Each row has two labels, one from each of two sets.
[-1.69 -0.90 -2.58 -0.59 -0.07 -0.14 -3.76  1.06 -2.85  2.85  2.80  2.10
 -4.42 -4.05 -2.74 -0.27] : Fh, (62)
[-0.75  2.00 -4.04 -0.53 -2.24 -2.37  1.77  2.04 -0.65  3.71  3.40 -0.07
 -2.48 -1.31 -0.31 -1.78] : Fh, (62)
[-2.70 -7.45 -0.43 -2.16 -2.14 -0.17 -3.33  0.33 -1.24  1.34  3.45  2.20
 -6.09 -6.54 -1.49  2.87] : Fh, (63)
[-1.27 -1.51 -1.43 -1.28 -0.51 -1.56 -3.74  0.74 -0.74  3.70  3.07  1.32
 -3.82 -4.69  1.19  0.15] : Fh, (62)
[-2.52 -2.60  0.45 -1.58 -1.80  0.90 -3.49 -1.40 -1.58  1.18  1.61  2.80
 -3.59 -4.56  0.16  1.05] : Fh, (70)
[ 0.28 -0.39 -3.23 -0.25 -1.68 -1.64 -3.61  1.04 -0.86  3.55  2.60  1.01
 -1.97 -1.74 -1.43  0.82] : Fh, (62)
[-1.35 -3.61  0.43 -1.29 -1.35  1.18 -2.53  0.63 -0.98  3.28  2.44  1.79
 -3.57 -4.69 -0.32  1.82] : Fh, (70)
[-1.84 -3.16 -1.18 -0.30 -1.58  0.00 -2.07  0.43 -2.13  2.11  1.17  1.79
 -2.15 -4.27 -0.84 -2.64] : sr, (62)
[-1.08 -2.07 -1.39 -0.15 -1.15 -1.34 -1.82  0.74 -1.70  2.20  2.10  1.82
 -3.91 -3.49 -2.69 -0.51] : sr, (62)
[-1.55 -0.93 -1.68 -0.97 -0.20 -1.25 -4.24  1.90 -2.98  3.32  1.64  1.98
 -5.70 -3.93  0.04 -1.77] : Fh, (63)
[-2.39 -5.30  0.55 -0.39 -1.06  0.71 -2.74  0.32 -1.06  2.07  1.55  3.44
 -3.64 -4.05  0.51  1.25] : Fh, (70)
[-2.19  0.55 -2.15 -2.19 -2.06 -0.39 -1.62  1.89 -1.30  5.07  2.12 -7.89
 -2.19 -1.94 -0.25 -1.06] : Fh, (62)
[-0.63 -2.02 -1.67 -1.06 -1.11 -0.06 -2.96  0.45 -1.49  2.11  1.92  1.28
 -2.57 -4.71 -0.57  1.91] : sr, (62)
[-2.56 -0.46 -1.90 -1.64 -0.59 -1.73 -2.92  1.50 -2.92  5.03  2.55  1.11
 -3.94 -2.81  1.37 -1.81] : Fh, (62)
[-1.37 -3.03 -0.98  0.41  0.23 -0.11 -3.54  0.56 -1.45  2.36  2.10  2.27
 -5.04 -5.56 -1.11  1.67] : Fh, (63)
[-1.55 -0.39 -2.10 -0.75 -1.20 -0.99 -3.44  1.68 -3.08  1.19  1.67  1.39
 -2.87 -4.87  0.17 -0.81] : Fh, (62)
[-0.85 -1.92 -0.40 -1.19 -0.35 -0.49 -4.41  0.91 -0.29  3.11  4.03  1.64
 -4.65 -1.48 -0.40  0.21] : Fh, (62)
[-1.28 -2.26  0.96 -0.96 -0.67  1.60  0.97  0.43 -1.44  2.27  2.78  1.42
 -2.69 -3.11  0.63  0.43] : Fh, (70)
[-1.18 -2.96 -0.90 -1.90 -2.85 -0.63 -3.54  1.61 -1.68  1.91  2.61  2.59
 -4.42 -3.98  2.55 -0.33] : Fh, (70)
[ 0.16 -0.58 -1.90 -0.70 -1.77 -1.51 -3.82  1.40 -1.50  4.73  2.40 -1.00
 -2.72 -1.00 -1.48  0.30] : sr, (62)
[-1.08  0.93 -3.55 -0.87 -1.69 -0.76 -4.12  1.99 -0.82  8.33  4.40  0.84
 -0.11 -2.03  0.05 -1.45] : Fh, (62)
[-2.39 -1.27  1.68 -0.93 -0.55 -0.55 -3.16  0.50 -1.41  3.96  3.52  2.42
 -2.87 -4.31 -0.60  0.09] : Fh, (62)
[-1.47 -3.85  0.27 -1.37 -1.08  1.15 -3.71  0.17 -2.65  3.24  2.96  3.19
 -5.03 -6.67 -0.32  1.03] : Fh, (70)
[-0.46 -3.29 -1.58 -0.62 -1.50 -0.32 -2.13  0.24 -0.93  1.86  1.76  2.52
 -4.74 -6.17  0.74  0.44] : sr, (63)
[-0.30 -3.07 -0.82  0.00 -1.93 -0.62 -0.27  0.39 -1.02  0.92  2.39  0.05
 -2.94 -4.06 -1.26 -0.34] : sr, (63)
[-1.08 -1.97 -0.20 -0.93 -0.82 -0.94 -5.42  0.49 -1.08  1.48  2.65  1.46
 -3.31 -4.57 -0.99  0.77] : Fh, (63)
[-2.53 -2.84 -2.13 -0.60 -3.28 -0.66 -2.92  1.20 -2.33  2.91  2.88  2.83
 -3.95 -3.73 -1.11 -1.35] : Fh, (63)
[-1.87  1.46 -3.24 -1.34 -0.84 -1.68 -3.11  0.60 -1.64  4.06  3.33  0.42
 -1.90 -1.01 -0.47 -2.37] : Fh, (62)
[-1.62 -4.30 -0.09 -1.60 -3.21 -0.06 -3.76 -0.13 -1.82  2.64  1.18  2.88
 -4.60 -7.15  2.25 -0.56] : Fh, (70)
[-0.84 -0.41 -0.48 -1.29  0.59 -1.64 -1.87  1.06 -2.66  2.30  1.83  5.22
 -2.70 -3.48  0.05 -2.50] : Fh, (63)
[-0.42 -3.26 -1.25 -1.47 -2.52 -0.19 -2.68  1.67  1.30  3.41  1.89  0.59
 -3.31 -4.44 -0.20 -0.47] : sr, (70)
[-0.14 -1.69  0.10 -1.36 -1.67 -0.68 -3.93  1.30 -0.04  2.81  3.34  1.21
 -2.45 -2.30 -0.57  0.37] : Fh, (70)
[-1.07 -0.96 -1.54 -1.77 -0.07 -0.83 -2.90  1.39 -1.31  3.59  1.75  0.98
 -3.12 -3.38  0.34 -0.51] : Fh, (62)
[-1.74 -2.77 -1.65 -0.47 -1.68 -0.87 -4.93  1.62 -2.99  3.38  3.09  3.06
 -6.06 -8.03  0.80 -2.54] : Fh, (63)
[-0.69 -1.65 -0.28 -0.39 -4.21 -1.35 -4.31  0.89 -2.11  2.07  2.13  0.62
 -4.30 -1.47 -0.39  0.71] : sr, (70)
[-1.26 -5.45 -1.77 -0.13 -1.00 -1.23 -2.90 -0.63 -1.25  4.00  3.73  1.84
 -4.19 -6.34 -0.09 -0.39] : Fh, (62)

Each row has two labels, one from each of two sets.
[ 2.43 -0.11 -1.10  0.03 -3.39  2.32 -0.41 -1.78 -0.35 -0.25 -4.64  1.73
 -4.67  1.59  3.51  1.07] : P, (85)
[ 1.44 -0.12 -1.19  1.19 -1.77  2.78 -0.61 -1.73 -0.83 -0.72 -3.03  0.68
 -3.62  2.00  1.93  0.69] : G, (80)
[ 1.93 -0.35 -1.79  0.22 -3.00  2.87 -0.15 -0.98  0.14  0.09 -3.12  0.87
 -3.57  1.75  2.44  1.61] : P, (85)
[ 2.41 -0.23 -1.66  0.71 -2.36  4.61 -1.78 -4.55 -0.04  0.82 -0.40  0.76
 -3.36  1.63  1.29  0.65] : P, (80)
[ 2.64  1.15 -2.34 -0.07 -4.48  3.80 -1.89 -2.34 -0.40  0.36 -3.69  1.62
 -6.15  3.82  2.01  0.42] : G, (80)
[ 3.28 -0.25 -0.88 -0.12 -3.63  4.95 -1.19 -4.53 -0.31  0.18 -1.80  2.80
 -3.14  1.36  1.25  0.83] : P, (80)
[ 2.83  0.79 -0.46  1.55 -5.68  1.12 -2.65 -0.08 -0.06 -2.72 -5.96  3.58
 -7.16  2.51  3.74  3.63] : P, (85)
[ 2.27  0.87 -0.40 -0.42 -5.20  2.28 -0.65 -1.87 -0.55 -1.96 -4.01  4.06
 -5.31  1.88  3.20  0.72] : P, (80)
[ 2.12 -0.14 -0.78 -1.05 -3.28  2.04 -1.40 -0.98 -0.25 -0.33 -3.96  2.62
 -2.85  1.65  0.32  1.23] : P, (80)
[ 0.60 -0.98 -1.61 -0.49 -0.82  2.79  0.00 -0.56  0.48  0.49 -2.09  0.71
  0.23  1.57  0.45  1.24] : P, (85)
[ 2.51  0.22 -2.60  1.55 -3.22  3.24  0.67 -3.36  0.29  1.81 -0.73  1.37
 -3.42  2.31  2.10 -0.34] : P, (80)
[ 2.51 -0.14 -0.75 -0.76 -3.07  3.44 -2.73 -2.58 -0.31  0.47 -1.96  1.58
 -3.87  1.54 -1.22  0.93] : P, (80)
[ 2.81  0.26 -1.31  0.90 -1.80  3.65 -1.08 -3.07 -0.66 -0.15 -2.04  1.53
 -4.13  2.59  2.03 -0.10] : G, (80)
[ 1.18  0.03 -0.89 -1.44 -2.94  2.54 -0.75 -0.66 -0.49  0.36 -2.59  1.27
 -2.64  0.90  1.56  1.46] : P, (80)
[ 2.59  0.12 -1.41 -0.11 -4.03  3.10 -0.86 -2.73  0.00  0.69 -4.27  1.76
 -4.71  2.88  3.32  1.56] : P, (80)
[ 4.28  0.90 -1.75 -0.87 -6.23  3.90 -1.30 -2.54 -0.04  0.37 -2.65  3.91
 -5.93  2.24  2.82  0.48] : P, (80)
[ 2.99 -0.32 -1.29 -1.23 -1.85  5.44 -1.94 -2.54  0.15  1.93 -1.50  0.72
 -1.50  1.18 -1.08 -0.48] : P, (80)
[ 2.01  0.19 -0.46 -0.51 -2.81  3.40 -0.42 -1.53 -0.67  0.04 -1.45  2.30
 -3.14  1.59  1.89 -0.16] : P, (80)
[ 3.44  0.09 -2.29  2.19 -2.63  3.99 -0.60 -4.29  0.21  1.43 -1.07  1.19
 -3.69  2.46  3.24 -0.15] : P, (80)
[ 2.39  0.09  0.17 -0.71 -2.82  3.14 -0.58 -2.05 -0.62 -0.69 -4.73  3.90
 -1.99  1.18  2.35  1.58] : P, (80)
[ 1.17 -0.27 -0.61 -0.23 -2.38  2.71 -1.88 -0.48  0.12 -2.24 -4.31  0.76
 -5.16  2.11  2.64  1.21] : G, (85)
[ 2.38  0.12 -1.63 -0.54 -4.34  4.14 -1.11 -3.28 -1.01  0.59 -0.93  1.58
 -4.24  1.08  2.59  0.03] : P, (80)
[ 3.18  0.25 -1.66  0.46 -4.90  3.80 -1.53 -4.22 -0.16 -0.17 -1.87  3.23
 -5.67  2.29  3.10  0.22] : P, (80)
